Below is a small trained network, with its code and all its weights. Each question gives an input and a target symbol and asks what happens when units are switched off, that is, made to give their printed mean instead of their output.

import numpy as np


def w(rows, s, z=0):
    codes = np.array(rows[::2]) - 128.0
    scale = np.full(codes.shape[1], s)
    scale[-1] = z or s
    return codes * scale


def norm(h):
    return h / np.sqrt((h * h).mean(-1, keepdims=True) + 1e-5)


def softmax(a):
    e = np.exp(a - a.max(-1, keepdims=True))
    return e / e.sum(-1, keepdims=True)


def log_softmax(a):
    a = a - a.max(-1, keepdims=True)
    return a - np.log(np.exp(a).sum(-1, keepdims=True))


def net(x, mask):
    ids = ['βλξπφψω'.index(c) for c in x.split()]
    T = len(ids)
    res = E[ids] + P[:T]
    u = 0
    for l in range(3):
        r = norm(res)
        for j in range(3):
            rows = slice(2 * j, 2 * j + 2)
            q, k, v = (r @ M[l][rows].T for M in (Q, K, V))
            z = softmax(np.where(np.tri(T) > 0, q @ k.T / 2**0.5, -1e9)) @ v
            o = O[l][rows]
            res = res + np.where(mask[u + j], z, o[:, -1]) @ o[:, :-1]
        u += 3
    return log_softmax(norm(res)[-1] @ U[:, :-1].T + U[:, -1])


Q, K, V, O = {}, {}, {}, {}
E = w([
[143,145,55,248],'β',
[199,92,186,68],'λ',
[125,211,137,163],'ξ',
[201,46,144,169],'π',
[92,57,188,133],'φ',
[67,69,107,201],'ψ',
[198,108,106,67],'ω',
],0.017)
P = w([
[184,114,202,251],'0',
[153,77,120,205],'1',
[143,63,53,172],'2',
[153,96,89,189],'3',
[147,91,50,157],'4',
[149,94,53,148],'5',
[146,107,48,142],'6',
[141,96,49,126],'7',
[150,102,53,121],'8',
[131,93,28,99],'9',
[123,90,3,81],'10',
[147,105,27,92],'11',
],0.0054)
Q[0] = w([
[79,106,152,178],'0.h0',
[249,152,116,194],'0.h0',
[149,211,80,137],'0.h1',
[133,200,250,83],'0.h1',
[106,118,22,222],'0.h2',
[41,79,186,182],'0.h2',
],0.017)
K[0] = w([
[76,119,122,210],'0.h0',
[209,130,118,183],'0.h0',
[119,219,108,210],'0.h1',
[100,182,176,7],'0.h1',
[101,165,33,225],'0.h2',
[110,240,126,110],'0.h2',
],0.016)
V[0] = w([
[249,164,194,161],'0.h0',
[118,67,186,171],'0.h0',
[151,60,61,170],'0.h1',
[155,93,194,81],'0.h1',
[77,135,155,141],'0.h2',
[142,103,125,218],'0.h2',
],0.013)
O[0] = w([
[165,100,47,157,253],'0.h0',
[214,136,108,64,197],'0.h0',
[201,104,183,178,207],'0.h1',
[191,73,65,101,93],'0.h1',
[82,154,229,98,105],'0.h2',
[254,147,123,147,255],'0.h2',
],0.01,0.0084)
Q[1] = w([
[143,147,66,161],'1.h0',
[68,222,207,3],'1.h0',
[155,98,168,128],'1.h1',
[116,176,106,62],'1.h1',
[120,53,93,136],'1.h2',
[166,202,148,150],'1.h2',
],0.017)
K[1] = w([
[159,209,80,139],'1.h0',
[109,159,134,5],'1.h0',
[145,108,132,112],'1.h1',
[46,127,122,98],'1.h1',
[81,120,112,203],'1.h2',
[178,113,122,71],'1.h2',
],0.02)
V[1] = w([
[94,138,121,39],'1.h0',
[186,237,221,107],'1.h0',
[254,101,123,131],'1.h1',
[191,158,96,190],'1.h1',
[77,56,148,183],'1.h2',
[129,149,111,136],'1.h2',
],0.013)
O[1] = w([
[254,116,86,189,39],'1.h0',
[158,91,41,107,182],'1.h0',
[11,40,115,91,254],'1.h1',
[7,156,162,12,222],'1.h1',
[170,214,247,192,98],'1.h2',
[132,98,226,161,134],'1.h2',
],0.0062,0.018)
Q[2] = w([
[149,115,98,191],'2.h0',
[94,100,185,65],'2.h0',
[16,132,116,124],'2.h1',
[198,168,192,115],'2.h1',
[118,90,105,112],'2.h2',
[182,253,80,147],'2.h2',
],0.02)
K[2] = w([
[176,113,149,103],'2.h0',
[84,171,131,168],'2.h0',
[68,84,71,201],'2.h1',
[249,121,160,88],'2.h1',
[125,130,94,147],'2.h2',
[177,195,162,63],'2.h2',
],0.021)
V[2] = w([
[174,65,109,225],'2.h0',
[137,87,126,53],'2.h0',
[31,142,125,6],'2.h1',
[116,88,113,195],'2.h1',
[137,133,168,235],'2.h2',
[148,20,158,100],'2.h2',
],0.013)
O[2] = w([
[84,196,201,160,75],'2.h0',
[93,153,62,91,158],'2.h0',
[144,254,154,174,247],'2.h1',
[119,34,60,167,160],'2.h1',
[44,54,40,141,85],'2.h2',
[114,133,178,216,173],'2.h2',
],0.0085,0.012)
U = w([
[66,72,97,175,198],'β',
[139,97,44,60,243],'λ',
[82,244,113,73,187],'ξ',
[91,137,72,249,25],'π',
[141,115,250,25,11],'φ',
[217,89,148,235,251],'ψ',
[64,147,254,175,200],'ω',
],0.012,0.0025)

Each question gives the input, a string of symbols that net reads in full, and the target symbol t.
The units are the heads (2 rows each of Q, K, V and O). Each row of codes is followed by its name. A weight is (code - 128) times the scale printed after its matrix; where a second scale follows, it is the last column's (O and U).
mask holds one flag per head, layer by layer. A switched-off head (its flag False) gives its mean, the last column of its rows in O, instead of its output. The means were averaged over made-up inputs and are rounded, as every weight is.
A unit's drop is (log p(t) with every unit on - log p(t) with that unit switched off) / (log p(t) with every unit on - log p(t) with every unit switched off).
The circuit of an input: a set's keep is (log p(t) with only the set's units on - log p(t) with every unit switched off) / (log p(t) with every unit on - log p(t) with every unit switched off). Starting from all 9 units, units are removed one at a time, each time the one whose removal leaves the highest keep (on an exact tie, the one counted first), for as long as the keep stays at least 0.8.
units of the circuit, in order: the units of the circuit, biggest drop first
unit that matters most: the unit with the biggest drop
heads that matter: for each layer, one digit per head in row order, 1 if its drop is at least 0.15 and else 0, layers parted by /
drop of u: that unit's drop, to one decimal
input π π ξ π, target ψ: heads that matter	010 / 000 / 001
input λ ξ ξ φ, target φ: unit that matters most	0.h0
input β ξ λ π ξ ξ ω, target β: heads that matter	010 / 000 / 000
input β ξ β ψ ω, target ω: units of the circuit, in order	[0.h1 0.h0]
input ψ ξ π ξ β ω ψ π λ, target β: heads that matter	001 / 000 / 000
input λ φ λ β π π ξ, target β: heads that matter	011 / 010 / 110
input ξ β β β ξ ψ ω ξ λ, target β: heads that matter	011 / 000 / 000
input ω ξ ψ ξ ω λ ω π π ω, target ψ: heads that matter	110 / 000 / 001
input ξ π ω λ π ψ, target ω: heads that matter	100 / 000 / 000
input ξ φ λ ω ψ, target ω: units of the circuit, in order	[0.h0 0.h1]
input λ π ω, target ψ: units of the circuit, in order	[0.h1 2.h2]
input φ φ π, target ψ: heads that matter	000 / 000 / 001
input β ξ ω ω ξ π π ξ ξ ξ ξ, target λ: drop of 0.h0	0.0
input λ ξ φ π ψ φ, target φ: unit that matters most	0.h0
input λ ξ β ξ ξ ξ λ λ ω ξ ξ, target λ: drop of 1.h1	0.1
input φ π ξ ξ ξ β ω, target β: drop of 2.h1	0.1
